Below is a small trained network, with its code and all its weights. Each question gives an input and a class and asks what happens when units are switched off, that is, made to give their printed mean instead of their output.

import numpy as np


def w(rows, s, z=0):
    codes = np.array(rows[::2]) - 128.0
    scale = np.full(codes.shape[1], s)
    scale[-1] = z or s
    return codes * scale


def norm(h):
    return h / np.sqrt((h * h).mean(-1, keepdims=True) + 1e-5)


def f(y):
    return np.maximum(y, 0)


def log_softmax(a):
    a = a - a.max(-1, keepdims=True)
    return a - np.log(np.exp(a).sum(-1, keepdims=True))


def net(x, mask):
    res = np.array(x, float).reshape(1, 7) / 4 @ E
    u = 0
    for l in range(3):
        y = f(norm(res) @ A[l][:, :-1].T + A[l][:, -1])
        res = res + np.where(mask[u : u + 5], y, B[l][:, -1]) @ B[l][:, :-1]
        u += 5
    return log_softmax(norm(res)[-1] @ U[:, :-1].T + U[:, -1])


A, B = {}, {}
E = w([
[102,150,112,106,137,137,130,126,141],'x0',
[97,158,143,72,103,145,121,74,159],'x1',
[97,91,222,89,174,233,71,212,129],'x2',
[114,158,128,129,121,121,90,139,105],'x3',
[1,129,155,191,17,128,165,193,138],'x4',
[156,126,173,119,97,85,100,119,81],'x5',
[164,223,202,193,145,110,170,132,202],'x6',
],0.0071)
A[0] = w([
[113,154,69,152,101,45,186,78,110,3],'0.n0',
[158,217,237,200,137,106,196,163,189,98],'0.n1',
[85,134,164,181,102,134,181,124,136,63],'0.n2',
[138,94,53,73,2,153,129,176,119,152],'0.n3',
[168,175,124,158,114,131,145,118,138,199],'0.n4',
],0.0081,0.0019)
B[0] = w([
[79,87,162,133,148,99,36,123,183,222],'0.n0',
[25,134,169,59,164,182,185,54,41,254],'0.n1',
[157,212,134,181,66,106,166,212,113,188],'0.n2',
[192,182,7,104,54,133,160,195,81,223],'0.n3',
[99,155,73,181,254,148,78,42,81,183],'0.n4',
],0.0083,0.0063)
A[1] = w([
[104,121,119,165,152,76,125,136,161,52],'1.n0',
[134,91,253,73,128,198,125,223,160,18],'1.n1',
[136,166,154,130,45,136,124,186,101,17],'1.n2',
[180,196,53,48,124,135,124,170,213,90],'1.n3',
[207,118,116,95,202,148,76,43,129,7],'1.n4',
],0.0074,0.0012)
B[1] = w([
[59,65,148,40,96,99,69,102,124,145],'1.n0',
[79,51,114,76,147,97,74,107,165,215],'1.n1',
[149,126,178,96,164,147,163,133,204,194],'1.n2',
[145,103,158,139,126,105,93,149,80,184],'1.n3',
[185,184,98,168,74,119,172,244,163,253],'1.n4',
],0.012,0.0063)
A[2] = w([
[121,126,62,200,76,61,119,32,156,166],'2.n0',
[88,172,136,124,61,140,97,200,84,252],'2.n1',
[55,100,196,175,1,124,173,126,130,117],'2.n2',
[63,124,143,141,85,104,239,151,178,127],'2.n3',
[154,45,50,97,34,176,129,138,23,56],'2.n4',
],0.0098,0.0022)
B[2] = w([
[40,1,208,93,69,217,103,158,128,197],'2.n0',
[174,94,86,176,178,88,114,78,161,252],'2.n1',
[235,149,64,184,151,133,127,173,166,210],'2.n2',
[202,136,116,71,102,79,101,151,89,205],'2.n3',
[66,233,236,130,186,170,200,46,88,254],'2.n4',
],0.0095,0.0081)
U = w([
[91,228,154,119,159,151,205,82,35,4],'0',
[226,183,59,152,104,93,126,218,179,189],'1',
[66,10,144,95,97,136,42,138,138,200],'2',
],0.011,0.0012)

Each question gives the input, the list of numbers given to net, and the class t.
The units are the neurons (one row each of A and B). Each row of codes is followed by its name. A weight is (code - 128) times the scale printed after its matrix; where a second scale follows, it is the last column's (A, B and U).
mask holds one flag per neuron, layer by layer. A switched-off neuron (its flag False) gives its mean, the last column of its row in B, instead of its output. The means were averaged over made-up inputs and are rounded, as every weight is.
A unit's drop is (log p(t) with every unit on - log p(t) with that unit switched off) / (log p(t) with every unit on - log p(t) with every unit switched off).
The circuit of an input: a set's keep is (log p(t) with only the set's units on - log p(t) with every unit switched off) / (log p(t) with every unit on - log p(t) with every unit switched off). Starting from the 12 units with the biggest drops (on a tie, the unit counted first), units are removed one at a time, each time the one whose removal leaves the highest keep (on an exact tie, the one counted first), for as long as the keep stays at least 0.8.
circuit, biggest first: the units of the circuit, biggest drop first
unit that matters most: the unit with the biggest drop
k most important neurons: the k neurons with the biggest drops, biggest first
top k neurons in layer l: the k neurons of layer l with the biggest drops, biggest first
drop when u is switched off: that unit's drop, to one decimal
input [2,-4,-8,7,-4,-7,-2], class 2: unit that matters most -> 2.n0
input [1,-7,-5,1,5,-8,-7], class 0: 2 most important neurons -> (2.n4 0.n3)
input [7,-6,8,7,-5,-7,5], class 2: 2 most important neurons -> (1.n1 2.n4)
input [6,2,-4,-5,8,7,6], class 1: 4 most important neurons -> (2.n2 0.n2 2.n4 2.n3)
input [-4,-4,-8,-6,-5,4,8], class 0: 2 most important neurons -> (0.n1 1.n1)
input [-6,-5,-1,-2,-4,-7,4], class 0: top 3 neurons in layer 2 -> (2.n2 2.n1 2.n3)
input [-4,4,-6,4,6,-3,1], class 1: top 2 neurons in layer 1 -> (1.n1 1.n2)
input [-7,6,1,6,6,-5,3], class 1: top 2 neurons in layer 2 -> (2.n2 2.n4)
input [0,-4,-3,-4,2,8,-2], class 2: 2 most important neurons -> (0.n0 0.n1)
input [-6,-2,5,-4,-2,-6,3], class 2: 2 most important neurons -> (1.n1 2.n4)
input [-2,8,5,2,-2,-8,4], class 2: 3 most important neurons -> (2.n4 1.n1 0.n4)
input [-8,5,7,2,-7,-4,1], class 1: 2 most important neurons -> (1.n4 2.n0)
input [0,-7,-2,-2,3,7,-4], class 0: 2 most important neurons -> (2.n4 1.n4)
input [7,5,-5,-8,2,-4,-2], class 2: circuit, biggest first -> (2.n0)
input [-4,8,-2,-3,6,4,4], class 1: 4 most important neurons -> (2.n2 0.n2 2.n4 2.n3)
input [0,-4,-2,-4,-5,6,-6], class 0: 2 most important neurons -> (2.n4 2.n2)
input [4,0,7,-4,-5,6,-7], class 0: top 2 neurons in layer 1 -> (1.n2 1.n4)
input [4,1,-8,-1,0,-2,6], class 2: top 2 neurons in layer 2 -> (2.n0 2.n4)
input [4,-6,3,-1,6,3,3], class 1: top 2 neurons in layer 2 -> (2.n2 2.n4)
input [3,1,8,-1,-7,-6,5], class 2: top 2 neurons in layer 0 -> (0.n3 0.n4)
input [7,-6,-6,0,-3,7,0], class 2: unit that matters most -> 2.n0
input [-1,0,-6,7,0,7,-4], class 2: top 2 neurons in layer 0 -> (0.n0 0.n1)
input [-5,-7,-1,5,5,-7,-5], class 0: top 2 neurons in layer 0 -> (0.n3 0.n0)
input [-4,1,1,-2,-6,-5,-7], class 0: top 2 neurons in layer 0 -> (0.n0 0.n4)
input [0,8,5,-7,0,-4,2], class 2: drop when 1.n1 is switched off -> 0.2
input [-2,2,1,-1,-4,-5,-8], class 0: drop when 2.n4 is switched off -> 1.3
input [0,-3,3,-2,2,-2,-7], class 0: drop when 2.n4 is switched off -> 0.5
input [0,-4,-2,-6,2,3,-7], class 0: drop when 2.n4 is switched off -> 1.2
